Here is a tiny trained network, its code and every weight. The questions are about switching its units off for an input and a class, where a switched-off unit gives its printed mean instead of its output.

import numpy as np


def w(rows, s, z=0):
    codes = np.array(rows[::2]) - 128.0
    scale = np.full(codes.shape[1], s)
    scale[-1] = z or s
    return codes * scale


def norm(h):
    return h / np.sqrt((h * h).mean(-1, keepdims=True) + 1e-5)


def f(y):
    return y / 2 * (1 + np.tanh(0.7978845608 * (y + 0.044715 * y**3)))


def log_softmax(a):
    a = a - a.max(-1, keepdims=True)
    return a - np.log(np.exp(a).sum(-1, keepdims=True))


def net(x, mask):
    res = np.array(x, float).reshape(1, 5) / 4 @ E
    u = 0
    for l in range(2):
        y = f(norm(res) @ A[l][:, :-1].T + A[l][:, -1])
        res = res + np.where(mask[u : u + 7], y, B[l][:, -1]) @ B[l][:, :-1]
        u += 7
    return log_softmax(norm(res)[-1] @ U[:, :-1].T + U[:, -1])


A, B = {}, {}
E = w([
[198,69,163,136,85,68],'x0',
[131,94,42,92,62,135],'x1',
[151,179,121,28,117,132],'x2',
[32,166,122,157,150,62],'x3',
[184,118,255,181,169,88],'x4',
],0.0094)
A[0] = w([
[84,178,211,156,137,107,28],'0.n0',
[87,170,172,121,181,85,46],'0.n1',
[157,98,233,237,150,137,1],'0.n2',
[22,135,31,166,123,149,86],'0.n3',
[126,163,92,76,144,249,2],'0.n4',
[126,126,145,141,133,134,45],'0.n5',
[91,122,57,164,132,132,60],'0.n6',
],0.021,0.0032)
B[0] = w([
[119,185,204,123,126,101,190],'0.n0',
[104,177,190,82,116,137,180],'0.n1',
[172,13,98,254,99,139,255],'0.n2',
[58,95,63,126,143,68,252],'0.n3',
[177,146,147,118,108,239,217],'0.n4',
[98,150,119,216,142,163,130],'0.n5',
[86,140,103,103,165,97,187],'0.n6',
],0.029,0.015)
A[1] = w([
[108,248,224,214,124,96,3],'1.n0',
[193,234,80,154,214,210,48],'1.n1',
[186,184,120,156,159,140,51],'1.n2',
[142,185,116,144,152,199,29],'1.n3',
[224,163,85,234,197,88,51],'1.n4',
[152,177,159,169,153,151,7],'1.n5',
[108,163,125,103,199,128,93],'1.n6',
],0.015,0.0035)
B[1] = w([
[132,208,182,89,175,92,240],'1.n0',
[156,187,124,129,155,144,226],'1.n1',
[61,115,85,199,15,190,128],'1.n2',
[130,140,159,136,109,161,190],'1.n3',
[158,100,84,172,169,145,254],'1.n4',
[5,59,131,121,20,150,150],'1.n5',
[88,53,94,159,65,135,162],'1.n6',
],0.026,0.0051)
U = w([
[161,189,100,75,93,248,153],'0',
[170,60,135,229,112,96,195],'1',
[19,148,13,86,142,90,183],'2',
[213,117,105,31,77,63,5],'3',
[69,229,244,137,139,80,96],'4',
],0.015,0.0032)

Each question gives the input, the list of numbers given to net, and the class t.
The units are the neurons (one row each of A and B). Each row of codes is followed by its name. A weight is (code - 128) times the scale printed after its matrix; where a second scale follows, it is the last column's (A, B and U).
mask holds one flag per neuron, layer by layer. A switched-off neuron (its flag False) gives its mean, the last column of its row in B, instead of its output. The means were averaged over made-up inputs and are rounded, as every weight is.
A unit's drop is (log p(t) with every unit on - log p(t) with that unit switched off) / (log p(t) with every unit on - log p(t) with every unit switched off).
The circuit of an input: a set's keep is (log p(t) with only the set's units on - log p(t) with every unit switched off) / (log p(t) with every unit on - log p(t) with every unit switched off). Starting from the 12 units with the biggest drops (on a tie, the unit counted first), units are removed one at a time, each time the one whose removal leaves the highest keep (on an exact tie, the one counted first), for as long as the keep stays at least 0.8.
circuit, biggest first: the units of the circuit, biggest drop first
most important unit: the unit with the biggest drop
k most important neurons: the k neurons with the biggest drops, biggest first
k most important neurons of layer l: the k neurons of layer l with the biggest drops, biggest first
drop of u: that unit's drop, to one decimal
input [7,-1,0,-3,-8], class 0: circuit, biggest first -> [0.n3, 0.n2]
input [-3,-4,-3,0,-1], class 4: 2 most important neurons -> [0.n0, 0.n1]
input [2,-3,-8,5,-3], class 2: most important unit -> 0.n3
input [1,7,4,-4,-8], class 0: 2 most important neurons of layer 0 -> [0.n4, 0.n2]
input [-1,5,8,2,4], class 0: 3 most important neurons -> [0.n3, 0.n2, 0.n0]
input [7,5,1,5,-1], class 2: 3 most important neurons of layer 0 -> [0.n2, 0.n4, 0.n0]
input [6,2,7,-2,0], class 3: circuit, biggest first -> [0.n2, 0.n4, 0.n3, 0.n0]
input [2,8,-1,0,1], class 2: 2 most important neurons -> [0.n2, 0.n4]
input [2,-2,0,-2,-2], class 0: 2 most important neurons of layer 0 -> [0.n3, 0.n2]
input [3,-5,7,4,7], class 4: 3 most important neurons -> [0.n0, 0.n1, 1.n0]
input [0,-6,-6,8,-2], class 4: 2 most important neurons of layer 0 -> [0.n0, 0.n1]
input [-4,-8,4,4,7], class 4: 2 most important neurons -> [0.n1, 0.n0]
input [3,7,5,-2,4], class 3: 3 most important neurons of layer 0 -> [0.n2, 0.n4, 0.n3]
input [2,-6,1,1,-8], class 2: circuit, biggest first -> [0.n3]
input [2,-3,-4,8,2], class 4: 3 most important neurons -> [0.n0, 0.n1, 1.n0]
input [7,-3,2,4,-3], class 4: 2 most important neurons -> [0.n2, 0.n3]
input [8,4,0,6,0], class 3: drop of 0.n4 -> 0.7
input [-8,6,-3,-7,0], class 0: drop of 0.n4 -> 1.9
input [4,6,-3,-1,0], class 3: drop of 0.n0 -> 0.5
input [-7,3,-6,0,-4], class 2: drop of 0.n3 -> 0.1
input [-6,3,8,1,7], class 4: most important neuron of layer 1 -> [1.n0]
